Below are the code and all the weights of a small trained network. Each question names an input and a class and asks about switching units off, where a switched-off unit gives its printed mean instead of its output.

import numpy as np


def w(rows, s, z=0):
    codes = np.array(rows[::2]) - 128.0
    scale = np.full(codes.shape[1], s)
    scale[-1] = z or s
    return codes * scale


def f(y):
    return y / 2 * (1 + np.tanh(0.7978845608 * (y + 0.044715 * y**3)))


def log_softmax(a):
    a = a - a.max(-1, keepdims=True)
    return a - np.log(np.exp(a).sum(-1, keepdims=True))


def net(x, mask):
    res = np.array(x, float).reshape(1, 6) / 4 @ E
    y = f(res @ A[0][:, :-1].T + A[0][:, -1])
    res = res + np.where(mask, y, B[0][:, -1]) @ B[0][:, :-1]
    return log_softmax(res[-1] @ U[:, :-1].T + U[:, -1])


A, B = {}, {}
E = w([
[136,110,188,13,195,149,165,38],'x0',
[56,131,13,114,225,166,116,200],'x1',
[164,45,54,78,31,92,189,104],'x2',
[95,40,110,73,226,150,2,81],'x3',
[198,125,158,61,143,45,82,241],'x4',
[210,133,121,191,128,229,63,103],'x5',
],0.0094)
A[0] = w([
[39,172,107,141,126,105,177,147,196],'neuron 1',
[124,201,114,164,79,132,234,154,225],'neuron 2',
[206,247,179,102,187,140,116,134,216],'neuron 3',
[39,115,106,156,142,98,180,148,169],'neuron 4',
[140,87,127,153,125,175,101,60,174],'neuron 5',
[81,121,101,48,168,92,136,89,143],'neuron 6',
[146,85,99,155,109,166,162,71,181],'neuron 7',
[134,101,108,86,150,72,85,127,235],'neuron 8',
[165,55,113,131,102,92,90,62,255],'neuron 9',
[105,127,87,75,191,119,99,103,189],'neuron 10',
[148,172,171,163,169,69,113,146,211],'neuron 11',
[184,224,112,173,69,85,131,103,155],'neuron 12',
[60,147,72,167,166,141,86,143,182],'neuron 13',
[188,29,184,109,61,86,120,136,133],'neuron 14',
],0.012,0.0034)
B[0] = w([
[29,162,166,134,49,57,64,61,199],'neuron 1',
[149,179,144,189,60,39,146,113,247],'neuron 2',
[122,147,202,196,202,193,186,153,219],'neuron 3',
[7,83,178,121,87,70,86,101,190],'neuron 4',
[159,76,115,186,90,226,138,116,196],'neuron 5',
[77,87,108,129,169,115,192,116,203],'neuron 6',
[146,109,108,150,60,195,167,57,191],'neuron 7',
[69,118,94,62,148,106,177,204,196],'neuron 8',
[170,60,155,22,54,172,97,127,201],'neuron 9',
[29,45,1,159,229,77,165,148,208],'neuron 10',
[73,158,164,133,170,205,129,177,185],'neuron 11',
[216,231,141,123,115,86,200,99,211],'neuron 12',
[97,153,59,230,145,140,14,183,211],'neuron 13',
[175,116,159,33,128,102,106,154,217],'neuron 14',
],0.0092,0.016)
U = w([
[158,47,125,26,114,113,140,202,186],'0',
[76,133,30,187,171,150,1,243,153],'1',
[113,207,249,164,198,209,164,173,135],'2',
[188,35,102,163,79,208,136,18,154],'3',
[234,204,107,165,75,70,193,140,66],'4',
[69,45,40,98,189,86,215,143,3],'5',
[42,178,161,146,35,70,121,88,147],'6',
],0.0096,0.0024)

Each question gives the input, the list of numbers given to net, and the class t.
The units are the neurons (one row each of A and B). Each row of codes is followed by its name. A weight is (code - 128) times the scale printed after its matrix; where a second scale follows, it is the last column's (A, B and U).
mask holds one flag per neuron, in row order. A switched-off neuron (its flag False) gives its mean, the last column of its row in B, instead of its output. The means were averaged over made-up inputs and are rounded, as every weight is.
A unit's drop is (log p(t) with every unit on - log p(t) with that unit switched off) / (log p(t) with every unit on - log p(t) with every unit switched off).
The circuit of an input: a set's keep is (log p(t) with only the set's units on - log p(t) with every unit switched off) / (log p(t) with every unit on - log p(t) with every unit switched off). Starting from the 12 units with the biggest drops (on a tie, the unit counted first), units are removed one at a time, each time the one whose removal leaves the highest keep (on an exact tie, the one counted first), for as long as the keep stays at least 0.8.
circuit, biggest first: the units of the circuit, biggest drop first
most important unit: the unit with the biggest drop
top k neurons: the k neurons with the biggest drops, biggest first
drop of u: that unit's drop, to one decimal
input [3,-7,-8,-3,-3,-8], class 2: circuit, biggest first	neuron 3
input [-5,8,-2,-7,-1,8], class 4: top 3 neurons	neuron 12; neuron 2; neuron 10
input [-8,8,6,-2,3,-1], class 6: top 3 neurons	neuron 1; neuron 4; neuron 10
input [0,-6,7,4,-2,-1], class 0: top 2 neurons	neuron 14; neuron 9
input [0,-8,-2,2,1,-3], class 0: top 2 neurons	neuron 14; neuron 9
input [3,-5,-4,3,8,-8], class 5: top 3 neurons	neuron 8; neuron 6; neuron 10
input [-1,-8,-1,0,5,2], class 2: top 2 neurons	neuron 3; neuron 11
input [0,-4,-3,-6,0,7], class 4: top 3 neurons	neuron 12; neuron 2; neuron 4
input [4,-5,0,-2,2,-5], class 0: circuit, biggest first	neuron 14; neuron 1
input [-8,-4,-8,-8,1,1], class 4: top 2 neurons	neuron 2; neuron 12
input [4,5,7,0,-8,-2], class 3: top 3 neurons	neuron 7; neuron 8; neuron 5
input [-7,-3,-7,1,0,-2], class 2: top 3 neurons	neuron 10; neuron 11; neuron 12
input [-7,5,8,8,-8,5], class 3: drop of neuron 8	0.0
input [-2,0,-3,2,-6,-1], class 1: most important unit	neuron 13
input [4,4,-8,0,-1,4], class 1: drop of neuron 10	0.9
input [2,-4,1,0,-1,-4], class 0: drop of neuron 2	0.1
